Below are the code and all the weights of a small trained network. Each question names an input and a target symbol and asks about switching units off, where a switched-off unit gives its printed mean instead of its output.

import numpy as np


def w(rows, s, z=0):
    codes = np.array(rows[::2]) - 128.0
    scale = np.full(codes.shape[1], s)
    scale[-1] = z or s
    return codes * scale


def f(y):
    return np.maximum(y, 0)


def softmax(a):
    e = np.exp(a - a.max(-1, keepdims=True))
    return e / e.sum(-1, keepdims=True)


def log_softmax(a):
    a = a - a.max(-1, keepdims=True)
    return a - np.log(np.exp(a).sum(-1, keepdims=True))


def net(x, mask):
    ids = ['δζηθμξπστφω'.index(c) for c in x.split()]
    T = len(ids)
    res = E[ids] + P[:T]
    u = 0
    for l in range(3):
        r = res
        for j in range(2):
            rows = slice(2 * j, 2 * j + 2)
            q, k, v = (r @ M[l][rows].T for M in (Q, K, V))
            z = softmax(np.where(np.tri(T) > 0, q @ k.T / 2**0.5, -1e9)) @ v
            o = O[l][rows]
            res = res + np.where(mask[u + j], z, o[:, -1]) @ o[:, :-1]
        u += 2
        y = f(res @ A[l][:, :-1].T + A[l][:, -1])
        res = res + np.where(mask[u : u + 8], y, B[l][:, -1]) @ B[l][:, :-1]
        u += 8
    return log_softmax(res[-1] @ U[:, :-1].T + U[:, -1])


Q, K, V, O, A, B = {}, {}, {}, {}, {}, {}
E = w([
[57,108,130,82,156,124,91,38,14,96,127],'δ',
[147,163,113,158,180,103,49,182,73,147,35],'ζ',
[197,129,70,158,192,206,216,126,109,89,186],'η',
[130,156,157,169,37,135,209,130,190,139,53],'θ',
[187,135,70,196,154,1,232,73,80,96,117],'μ',
[158,49,80,65,86,99,132,147,116,243,86],'ξ',
[180,87,187,104,83,174,128,170,64,95,50],'π',
[128,133,84,100,221,175,128,178,114,199,171],'σ',
[162,184,174,6,133,116,169,74,173,161,198],'τ',
[98,186,181,154,113,82,48,147,222,147,158],'φ',
[60,120,35,194,92,185,101,176,157,90,131],'ω',
],0.0093)
P = w([
[117,110,178,179,98,124,123,145,60,180,197],'0',
[187,71,107,112,89,114,99,64,158,104,140],'1',
[74,86,154,87,166,106,163,140,156,104,108],'2',
[88,163,113,153,121,145,143,99,97,186,97],'3',
[222,87,66,108,111,121,92,86,160,91,121],'4',
[102,136,123,91,160,117,161,170,135,95,99],'5',
[85,189,91,135,113,163,148,98,116,190,91],'6',
[255,96,31,107,123,129,96,108,173,75,103],'7',
[121,164,107,85,156,129,160,189,123,93,98],'8',
],0.012)
Q[0] = w([
[202,148,81,170,59,133,87,2,208,101,205],'L0H0',
[90,145,148,168,97,121,164,146,102,208,76],'L0H0',
[49,66,35,183,94,163,97,206,158,75,127],'L0H1',
[214,61,85,168,84,76,68,64,153,83,134],'L0H1',
],0.0095)
K[0] = w([
[89,60,204,217,104,115,139,99,55,126,211],'L0H0',
[122,205,60,105,138,157,177,79,112,140,66],'L0H0',
[60,38,58,254,110,198,72,148,147,91,166],'L0H1',
[134,72,223,178,79,67,136,168,41,131,205],'L0H1',
],0.0087)
V[0] = w([
[130,115,169,142,153,166,98,138,91,3,115],'L0H0',
[187,126,103,101,172,104,78,178,118,159,116],'L0H0',
[178,180,154,89,147,182,143,188,108,87,158],'L0H1',
[101,116,177,150,142,73,115,76,85,206,166],'L0H1',
],0.0077)
O[0] = w([
[119,159,149,141,139,172,103,98,150,2,129,111],'L0H0',
[113,142,96,103,178,110,88,121,169,152,95,171],'L0H0',
[134,77,209,144,176,114,137,90,96,120,125,80],'L0H1',
[154,168,128,69,118,123,103,194,94,112,154,254],'L0H1',
],0.0092,0.0022)
A[0] = w([
[176,33,196,77,132,117,114,123,117,137,140,89],'L0N0',
[54,86,102,131,176,193,148,91,83,171,208,221],'L0N1',
[152,178,172,26,89,219,118,142,162,122,164,106],'L0N2',
[156,67,105,76,156,76,97,114,141,114,96,218],'L0N3',
[74,187,73,190,86,94,51,82,109,171,143,2],'L0N4',
[140,126,169,115,121,46,191,127,255,114,156,24],'L0N5',
[139,125,199,221,37,84,147,102,133,206,153,93],'L0N6',
[131,208,117,224,141,158,220,131,109,169,205,113],'L0N7',
],0.0064,0.0012)
B[0] = w([
[196,117,165,111,131,133,172,85,136,160,177,194],'L0N0',
[29,105,83,139,150,174,145,92,64,157,186,185],'L0N1',
[97,133,134,34,92,88,126,57,68,113,135,211],'L0N2',
[178,109,129,93,133,129,133,124,182,71,132,252],'L0N3',
[138,150,122,145,110,7,71,135,173,211,166,192],'L0N4',
[150,6,78,253,125,76,109,166,57,167,133,172],'L0N5',
[169,209,152,141,67,136,129,83,188,119,196,178],'L0N6',
[98,182,98,188,179,131,179,99,221,85,192,187],'L0N7',
],0.0067,0.0036)
Q[1] = w([
[148,91,48,88,141,211,168,101,88,97,144],'L1H0',
[161,145,92,85,163,78,2,109,85,110,109],'L1H0',
[245,120,120,226,105,118,135,192,191,142,127],'L1H1',
[167,70,130,90,141,106,133,45,149,118,157],'L1H1',
],0.0083)
K[1] = w([
[134,112,100,125,172,255,171,157,55,102,149],'L1H0',
[146,134,146,116,144,68,33,126,37,121,97],'L1H0',
[213,134,173,182,132,96,187,233,252,123,112],'L1H1',
[207,158,97,98,91,132,106,63,73,115,158],'L1H1',
],0.0083)
V[1] = w([
[182,94,13,145,190,122,141,170,98,105,79],'L1H0',
[176,145,56,103,83,153,226,82,181,35,80],'L1H0',
[109,174,199,124,143,125,148,119,106,55,26],'L1H1',
[182,47,181,180,2,186,65,154,83,187,118],'L1H1',
],0.0046)
O[1] = w([
[115,60,75,215,74,113,171,62,169,212,177,97],'L1H0',
[88,64,57,127,160,44,104,82,252,161,111,63],'L1H0',
[93,210,26,118,94,87,155,128,82,195,143,2],'L1H1',
[198,82,151,221,190,76,32,150,73,170,142,170],'L1H1',
],0.0049,0.0026)
A[1] = w([
[131,120,31,64,22,151,81,165,148,113,125,174],'L1N0',
[2,116,121,148,99,182,207,93,91,206,35,247],'L1N1',
[183,110,153,128,190,41,74,172,189,2,58,101],'L1N2',
[163,183,223,136,44,169,72,146,243,61,131,5],'L1N3',
[131,48,67,113,31,89,127,71,199,115,66,51],'L1N4',
[149,19,185,77,139,148,119,159,104,135,38,177],'L1N5',
[2,136,164,181,146,96,64,151,124,236,178,176],'L1N6',
[109,39,190,8,214,23,153,56,120,97,64,199],'L1N7',
],0.0051,0.0011)
B[1] = w([
[182,130,144,105,72,36,217,179,143,141,181,223],'L1N0',
[165,110,160,76,101,136,156,71,36,130,3,214],'L1N1',
[28,76,73,127,112,161,186,143,130,54,166,254],'L1N2',
[150,243,88,104,161,153,75,63,158,85,51,190],'L1N3',
[180,130,222,93,121,194,34,138,117,118,112,210],'L1N4',
[108,156,134,197,123,113,148,76,193,226,103,221],'L1N5',
[9,122,45,109,125,107,27,158,109,191,135,201],'L1N6',
[126,246,57,193,116,124,152,207,224,90,152,245],'L1N7',
],0.0057,0.0049)
Q[2] = w([
[222,124,105,129,127,91,72,79,99,148,142],'L2H0',
[91,128,116,164,163,113,125,125,122,177,98],'L2H0',
[6,146,109,152,212,124,186,158,159,144,107],'L2H1',
[149,131,99,127,178,94,124,150,148,69,168],'L2H1',
],0.013)
K[2] = w([
[96,155,221,165,131,134,155,155,104,143,183],'L2H0',
[76,113,90,120,136,139,184,82,125,149,35],'L2H0',
[149,129,2,89,196,89,133,76,153,134,91],'L2H1',
[131,130,140,129,218,75,127,141,124,101,211],'L2H1',
],0.0092)
V[2] = w([
[191,90,165,118,169,124,193,132,101,164,154],'L2H0',
[169,168,215,85,45,132,98,26,142,132,107],'L2H0',
[144,113,100,177,43,70,238,63,140,100,103],'L2H1',
[97,97,118,49,157,145,140,74,143,110,253],'L2H1',
],0.0073)
O[2] = w([
[162,184,27,135,138,152,134,130,130,148,118,73],'L2H0',
[130,177,175,191,32,144,180,125,125,141,107,166],'L2H0',
[204,143,100,158,89,142,82,133,80,98,161,3],'L2H1',
[69,112,51,133,153,76,113,1,84,163,123,97],'L2H1',
],0.0086,0.005)
A[2] = w([
[156,62,146,74,82,100,82,102,61,209,169,3],'L2N0',
[144,27,141,91,158,219,113,158,151,63,91,153],'L2N1',
[165,180,160,192,74,228,168,115,175,90,139,145],'L2N2',
[114,65,143,170,77,61,126,124,146,156,211,203],'L2N3',
[130,44,98,180,160,128,156,97,68,25,122,79],'L2N4',
[80,134,170,129,181,182,66,137,18,128,76,114],'L2N5',
[72,173,55,134,192,102,103,88,173,133,99,58],'L2N6',
[97,137,37,184,133,136,2,118,126,118,155,160],'L2N7',
],0.0075,0.0035)
B[2] = w([
[138,117,115,118,139,193,59,136,142,7,202,154],'L2N0',
[150,152,181,160,139,68,102,99,120,93,130,215],'L2N1',
[102,101,98,137,178,166,122,130,119,117,76,255],'L2N2',
[111,97,96,172,115,97,137,143,67,112,117,186],'L2N3',
[165,135,136,72,58,159,72,112,147,125,156,167],'L2N4',
[162,91,82,165,122,75,84,112,167,156,93,187],'L2N5',
[162,141,182,125,188,159,166,142,97,154,133,199],'L2N6',
[93,121,187,140,95,149,183,144,154,146,196,190],'L2N7',
],0.011,0.0082)
U = w([
[92,191,109,27,96,116,155,110,39,105,105,251],'δ',
[135,196,208,109,145,119,126,168,167,96,158,44],'ζ',
[174,100,163,140,117,191,140,72,154,156,167,1],'η',
[193,83,170,157,128,149,143,164,2,127,97,212],'θ',
[175,145,99,95,90,160,78,198,96,101,179,120],'μ',
[163,133,68,116,110,79,103,176,194,214,106,224],'ξ',
[83,156,62,156,155,190,130,129,214,88,116,162],'π',
[115,80,120,99,192,136,149,115,117,168,103,9],'σ',
[160,172,81,235,148,38,160,76,100,149,136,111],'τ',
[42,76,152,133,93,115,188,166,123,129,143,63],'φ',
[125,68,122,142,135,92,54,31,142,101,109,182],'ω',
],0.0091,0.0021)

Each question gives the input, a string of symbols that net reads in full, and the target symbol t.
The units are the heads (2 rows each of Q, K, V and O) and the neurons (one row each of A and B). Each row of codes is followed by its name. A weight is (code - 128) times the scale printed after its matrix; where a second scale follows, it is the last column's (O, A, B and U).
mask holds one flag per unit, layer by layer, with each layer's heads first. A switched-off unit (its flag False) gives its mean, the last column of its rows in O or B, instead of its output. The means were averaged over made-up inputs and are rounded, as every weight is.
A unit's drop is (log p(t) with every unit on - log p(t) with that unit switched off) / (log p(t) with every unit on - log p(t) with every unit switched off).
The circuit of an input: a set's keep is (log p(t) with only the set's units on - log p(t) with every unit switched off) / (log p(t) with every unit on - log p(t) with every unit switched off). Starting from the 12 units with the biggest drops (on a tie, the unit counted first), units are removed one at a time, each time the one whose removal leaves the highest keep (on an exact tie, the one counted first), for as long as the keep stays at least 0.8.
circuit, biggest first: the units of the circuit, biggest drop first
top k neurons: the k neurons with the biggest drops, biggest first
top k neurons in layer l: the k neurons of layer l with the biggest drops, biggest first
heads that matter: for each layer, one digit per head in row order, 1 if its drop is at least 0.15 and else 0, layers parted by /
input π π θ τ, target δ: heads that matter -> 00 / 00 / 00
input φ φ ξ π ζ, target φ: top neuron in layer 1 -> L1N3
input ω θ μ δ μ μ τ, target δ: circuit, biggest first -> L0N2, L1H1
input σ φ τ, target τ: circuit, biggest first -> L0N5, L1N7, L2H1
input μ π δ ζ σ δ φ ω, target μ: circuit, biggest first -> L2H1, L0H1
input φ ζ π ζ ω ω π, target θ: circuit, biggest first -> L2H1, L1N1, L0H1
input π φ ξ, target ξ: heads that matter -> 10 / 00 / 00
input θ ω φ, target φ: top 2 neurons -> L0N5, L2N7
input π θ η ζ θ, target π: heads that matter -> 01 / 00 / 10
input η θ ω π π, target η: heads that matter -> 00 / 00 / 11
input ζ μ ζ π θ π ζ θ, target ζ: heads that matter -> 00 / 00 / 01
input σ π π δ, target ω: heads that matter -> 00 / 00 / 00
input φ ζ π η, target η: top 3 neurons -> L0N7, L2N4, L2N7
input φ σ ζ ξ π ζ ω δ, target φ: heads that matter -> 00 / 00 / 11
input μ μ π ω π ξ φ θ, target μ: top 3 neurons -> L1N4, L0N7, L2N0
input τ π φ τ σ ζ, target ζ: top 3 neurons in layer 1 -> L1N7, L1N2, L1N0
input η π τ μ φ, target η: top 3 neurons in layer 2 -> L2N7, L2N6, L2N4
input ζ ω ζ δ π σ, target σ: heads that matter -> 01 / 10 / 01
input μ ω π ξ μ, target μ: heads that matter -> 00 / 00 / 01
input ζ ξ ζ ζ δ θ θ, target π: heads that matter -> 00 / 00 / 01
input π δ θ δ, target ω: top 2 neurons -> L2N5, L0N1
input ζ ζ δ μ π, target ζ: heads that matter -> 00 / 00 / 01
input π δ μ π σ π π δ, target π: heads that matter -> 00 / 00 / 10
input θ ζ π π ξ π ζ ξ, target θ: top 2 neurons -> L0N6, L1N3
input ω θ μ ζ π π, target π: top 2 neurons -> L2N2, L1N7
input δ ζ δ ζ μ, target δ: heads that matter -> 01 / 00 / 01
input θ ξ π ζ ζ τ ω, target φ: heads that matter -> 00 / 00 / 00
input ζ μ τ, target τ: top 2 neurons -> L1N7, L0N5
input μ ζ ζ, target ζ: heads that matter -> 10 / 00 / 10
